Below is a small trained network, with its code and all its weights. Each question gives an input and a class and asks what happens when units are switched off, that is, made to give their printed mean instead of their output.

import numpy as np


def w(rows, s, z=0):
    codes = np.array(rows[::2]) - 128.0
    scale = np.full(codes.shape[1], s)
    scale[-1] = z or s
    return codes * scale


def f(y):
    return y / 2 * (1 + np.tanh(0.7978845608 * (y + 0.044715 * y**3)))


def log_softmax(a):
    a = a - a.max(-1, keepdims=True)
    return a - np.log(np.exp(a).sum(-1, keepdims=True))


def net(x, mask):
    res = np.array(x, float).reshape(1, 8) / 4 @ E
    y = f(res @ A[0][:, :-1].T + A[0][:, -1])
    res = res + np.where(mask, y, B[0][:, -1]) @ B[0][:, :-1]
    return log_softmax(res[-1] @ U[:, :-1].T + U[:, -1])


A, B = {}, {}
E = w([
[174,128,90,183,76,101,138,182,133,136],'x0',
[53,158,96,137,173,197,31,205,140,131],'x1',
[44,30,228,100,92,153,104,77,123,149],'x2',
[179,188,150,53,167,110,197,164,33,133],'x3',
[151,164,155,181,131,204,135,67,42,1],'x4',
[125,199,209,94,104,142,122,73,131,199],'x5',
[115,187,68,91,196,106,125,44,158,191],'x6',
[191,26,56,51,213,94,74,133,81,128],'x7',
],0.0072)
A[0] = w([
[156,146,27,145,165,121,181,119,59,29,241],'neuron 0',
[166,67,148,142,125,50,150,140,163,238,134],'neuron 1',
[215,137,104,180,61,96,232,113,250,200,144],'neuron 2',
[233,200,40,48,207,57,109,234,117,114,214],'neuron 3',
[142,42,211,136,178,179,20,199,160,169,252],'neuron 4',
[129,120,110,177,160,168,7,196,132,76,213],'neuron 5',
[238,64,120,127,127,105,205,94,93,117,215],'neuron 6',
[74,65,182,158,239,212,35,88,51,128,195],'neuron 7',
[132,96,113,87,149,33,108,28,118,255,170],'neuron 8',
],0.0058,0.0036)
B[0] = w([
[183,127,102,255,177,141,159,82,94,129,240],'neuron 0',
[130,68,145,55,106,42,103,143,182,179,189],'neuron 1',
[218,92,158,182,141,57,112,140,147,220,217],'neuron 2',
[97,122,63,120,191,122,192,190,23,202,255],'neuron 3',
[38,137,128,71,73,177,75,236,106,102,238],'neuron 4',
[62,103,40,172,96,194,43,155,148,112,239],'neuron 5',
[170,55,162,100,140,95,156,135,89,83,210],'neuron 6',
[78,188,123,106,57,163,105,79,154,30,227],'neuron 7',
[160,142,158,52,173,71,126,74,179,138,218],'neuron 8',
],0.0077,0.0072)
U = w([
[118,98,147,2,167,105,110,74,165,127,18],'0',
[92,240,148,149,220,166,176,143,132,213,131],'1',
[61,66,190,172,127,126,148,184,173,142,96],'2',
[54,160,101,219,72,221,38,154,164,54,114],'3',
[189,51,22,198,227,127,183,187,78,92,158],'4',
[206,126,241,188,92,135,198,76,75,46,231],'5',
[106,62,128,44,116,121,95,237,88,157,4],'6',
[240,90,105,182,83,23,81,153,224,201,21],'7',
],0.0074,0.0039)

Each question gives the input, the list of numbers given to net, and the class t.
The units are the neurons (one row each of A and B). Each row of codes is followed by its name. A weight is (code - 128) times the scale printed after its matrix; where a second scale follows, it is the last column's (A, B and U).
mask holds one flag per neuron, in row order. A switched-off neuron (its flag False) gives its mean, the last column of its row in B, instead of its output. The means were averaged over made-up inputs and are rounded, as every weight is.
A unit's drop is (log p(t) with every unit on - log p(t) with that unit switched off) / (log p(t) with every unit on - log p(t) with every unit switched off).
The circuit of an input: a set's keep is (log p(t) with only the set's units on - log p(t) with every unit switched off) / (log p(t) with every unit on - log p(t) with every unit switched off). Starting from all 9 units, units are removed one at a time, each time the one whose removal leaves the highest keep (on an exact tie, the one counted first), for as long as the keep stays at least 0.8.
units of the circuit, in order: the units of the circuit, biggest drop first
unit that matters most: the unit with the biggest drop
k most important neurons: the k neurons with the biggest drops, biggest first
drop of u: that unit's drop, to one decimal
input [-2,0,2,-2,0,-3,8,7], class 0: unit that matters most : neuron 8
input [2,-7,-5,8,-2,8,5,5], class 4: 2 most important neurons : neuron 3; neuron 6
input [-4,1,-5,-6,-3,-4,-8,5], class 3: units of the circuit, in order : neuron 5; neuron 4
input [4,1,-7,-5,8,-1,8,-8], class 4: units of the circuit, in order : neuron 7; neuron 0
input [-7,1,2,-2,-5,-5,7,-2], class 0: units of the circuit, in order : neuron 8; neuron 0
input [-1,2,8,-5,4,7,5,6], class 3: 2 most important neurons : neuron 7; neuron 4
input [3,0,3,-3,5,5,3,4], class 3: 4 most important neurons : neuron 7; neuron 2; neuron 1; neuron 3
input [2,0,5,-4,-2,7,3,-8], class 7: 2 most important neurons : neuron 2; neuron 3
input [2,-7,7,-7,6,-3,1,6], class 5: 2 most important neurons : neuron 6; neuron 5
input [-7,-8,7,-1,-8,3,-8,-1], class 0: 2 most important neurons : neuron 8; neuron 3
input [-7,-5,1,5,-7,-4,-2,1], class 0: 3 most important neurons : neuron 8; neuron 5; neuron 4
input [-5,-8,5,-3,-6,4,-7,1], class 0: 2 most important neurons : neuron 8; neuron 0
input [1,-2,8,3,-3,8,-5,1], class 0: 3 most important neurons : neuron 8; neuron 3; neuron 5
input [-3,5,1,3,5,0,6,5], class 3: units of the circuit, in order : neuron 7
input [7,-1,-7,4,7,3,-6,-3], class 4: 3 most important neurons : neuron 3; neuron 7; neuron 0
input [3,1,2,2,-4,7,6,-2], class 7: drop of neuron 2 : 0.3
input [-2,6,4,6,-3,4,3,0], class 0: drop of neuron 7 : 0.2
input [4,3,1,-6,-4,-2,5,-8], class 7: drop of neuron 7 : 0.1
input [-1,0,0,1,5,5,-6,6], class 3: drop of neuron 0 : 0.0
input [0,6,-1,-4,-2,-3,5,2], class 3: unit that matters most : neuron 5
